Below are the code and all the weights of a small trained network. Each question names an input and a class and asks about switching units off, where a switched-off unit gives its printed mean instead of its output.

import numpy as np


def w(rows, s, z=0):
    codes = np.array(rows[::2]) - 128.0
    scale = np.full(codes.shape[1], s)
    scale[-1] = z or s
    return codes * scale


def norm(h):
    return h / np.sqrt((h * h).mean(-1, keepdims=True) + 1e-5)


def f(y):
    return np.maximum(y, 0)


def log_softmax(a):
    a = a - a.max(-1, keepdims=True)
    return a - np.log(np.exp(a).sum(-1, keepdims=True))


def net(x, mask):
    res = np.array(x, float).reshape(1, 3) / 4 @ E
    u = 0
    for l in range(2):
        y = f(norm(res) @ A[l][:, :-1].T + A[l][:, -1])
        res = res + np.where(mask[u : u + 4], y, B[l][:, -1]) @ B[l][:, :-1]
        u += 4
    return log_softmax(norm(res)[-1] @ U[:, :-1].T + U[:, -1])


A, B = {}, {}
E = w([
[239,5,110,118,200,108,189,75,99],'x0',
[230,21,140,49,239,177,60,96,31],'x1',
[112,215,225,113,128,49,200,77,7],'x2',
],0.0023)
A[0] = w([
[147,15,34,107,149,122,88,191,146,92],'0.n0',
[125,86,2,229,135,252,136,64,167,77],'0.n1',
[143,93,79,72,111,212,104,123,214,6],'0.n2',
[38,134,161,125,43,95,176,197,93,64],'0.n3',
],0.003,0.002)
B[0] = w([
[89,144,117,176,121,30,167,145,11,253],'0.n0',
[3,134,114,93,161,178,123,122,96,232],'0.n1',
[97,11,90,14,160,91,74,196,138,196],'0.n2',
[190,215,14,123,124,134,100,119,119,215],'0.n3',
],0.0051,0.0025)
A[1] = w([
[121,27,113,65,148,162,105,166,158,18],'1.n0',
[167,114,131,129,153,73,235,55,76,203],'1.n1',
[218,107,254,136,181,164,120,99,135,63],'1.n2',
[81,176,140,176,73,73,203,109,118,3],'1.n3',
],0.0051,0.00054)
B[1] = w([
[101,97,190,184,174,56,91,177,162,209],'1.n0',
[46,149,121,84,113,191,133,77,214,255],'1.n1',
[227,151,254,110,244,213,135,161,136,181],'1.n2',
[188,35,124,132,142,103,143,129,82,221],'1.n3',
],0.0081,0.0049)
U = w([
[192,109,84,79,105,60,213,41,65,127],'0',
[176,162,255,57,232,236,120,99,156,145],'1',
[41,110,80,119,94,178,162,86,218,162],'2',
[146,223,112,57,100,160,32,139,66,111],'3',
[176,115,185,189,99,143,92,119,110,2],'4',
[206,196,56,237,39,23,140,200,83,121],'5',
[70,38,166,177,230,15,44,240,125,150],'6',
],0.0085,0.0076)

Each question gives the input, the list of numbers given to net, and the class t.
The units are the neurons (one row each of A and B). Each row of codes is followed by its name. A weight is (code - 128) times the scale printed after its matrix; where a second scale follows, it is the last column's (A, B and U).
mask holds one flag per neuron, layer by layer. A switched-off neuron (its flag False) gives its mean, the last column of its row in B, instead of its output. The means were averaged over made-up inputs and are rounded, as every weight is.
A unit's drop is (log p(t) with every unit on - log p(t) with that unit switched off) / (log p(t) with every unit on - log p(t) with every unit switched off).
The circuit of an input: a set's keep is (log p(t) with only the set's units on - log p(t) with every unit switched off) / (log p(t) with every unit on - log p(t) with every unit switched off). Starting from all 8 units, units are removed one at a time, each time the one whose removal leaves the highest keep (on an exact tie, the one counted first), for as long as the keep stays at least 0.8.
units of the circuit, in order: the units of the circuit, biggest drop first
most important unit: the unit with the biggest drop
k most important neurons: the k neurons with the biggest drops, biggest first
top k neurons in layer l: the k neurons of layer l with the biggest drops, biggest first
drop when u is switched off: that unit's drop, to one decimal
input [4,-7,-2], class 0: 3 most important neurons : [1.n0, 1.n1, 1.n3]
input [-8,4,8], class 3: units of the circuit, in order : [1.n0, 1.n2]
input [-4,1,1], class 3: most important unit : 0.n0
input [-5,-4,-8], class 6: 3 most important neurons : [1.n1, 0.n2, 1.n0]
input [-8,0,8], class 5: top 3 neurons in layer 1 : [1.n1, 1.n2, 1.n3]
input [-6,4,6], class 3: 4 most important neurons : [1.n2, 1.n0, 0.n3, 0.n0]
input [1,-3,1], class 0: units of the circuit, in order : [1.n0, 1.n3]
input [4,0,-2], class 2: units of the circuit, in order : [0.n0, 1.n1]
input [-1,-8,-4], class 5: units of the circuit, in order : [1.n1, 1.n0]
input [0,0,2], class 2: units of the circuit, in order : [1.n2, 1.n1]
input [-3,-1,8], class 0: top 2 neurons in layer 1 : [1.n3, 1.n2]
input [8,2,-3], class 2: units of the circuit, in order : [1.n1, 0.n0]
input [3,-7,4], class 0: units of the circuit, in order : [1.n3, 1.n0]
input [-7,1,0], class 3: most important unit : 0.n0
input [-8,-2,-2], class 5: top 2 neurons in layer 0 : [0.n1, 0.n2]
input [7,-6,3], class 2: 3 most important neurons : [1.n1, 1.n2, 0.n0]
input [0,-6,-6], class 6: 2 most important neurons : [1.n1, 0.n2]
input [-6,-6,6], class 5: units of the circuit, in order : [1.n1, 0.n3]
input [-1,-6,2], class 5: 2 most important neurons : [1.n1, 0.n3]
input [8,-8,-3], class 0: top 3 neurons in layer 1 : [1.n3, 1.n0, 1.n1]
input [-3,-6,5], class 5: drop when 0.n3 is switched off : 0.2
input [3,-6,-1], class 0: drop when 0.n0 is switched off : -0.1
input [4,-7,3], class 0: drop when 1.n3 is switched off : 1.0
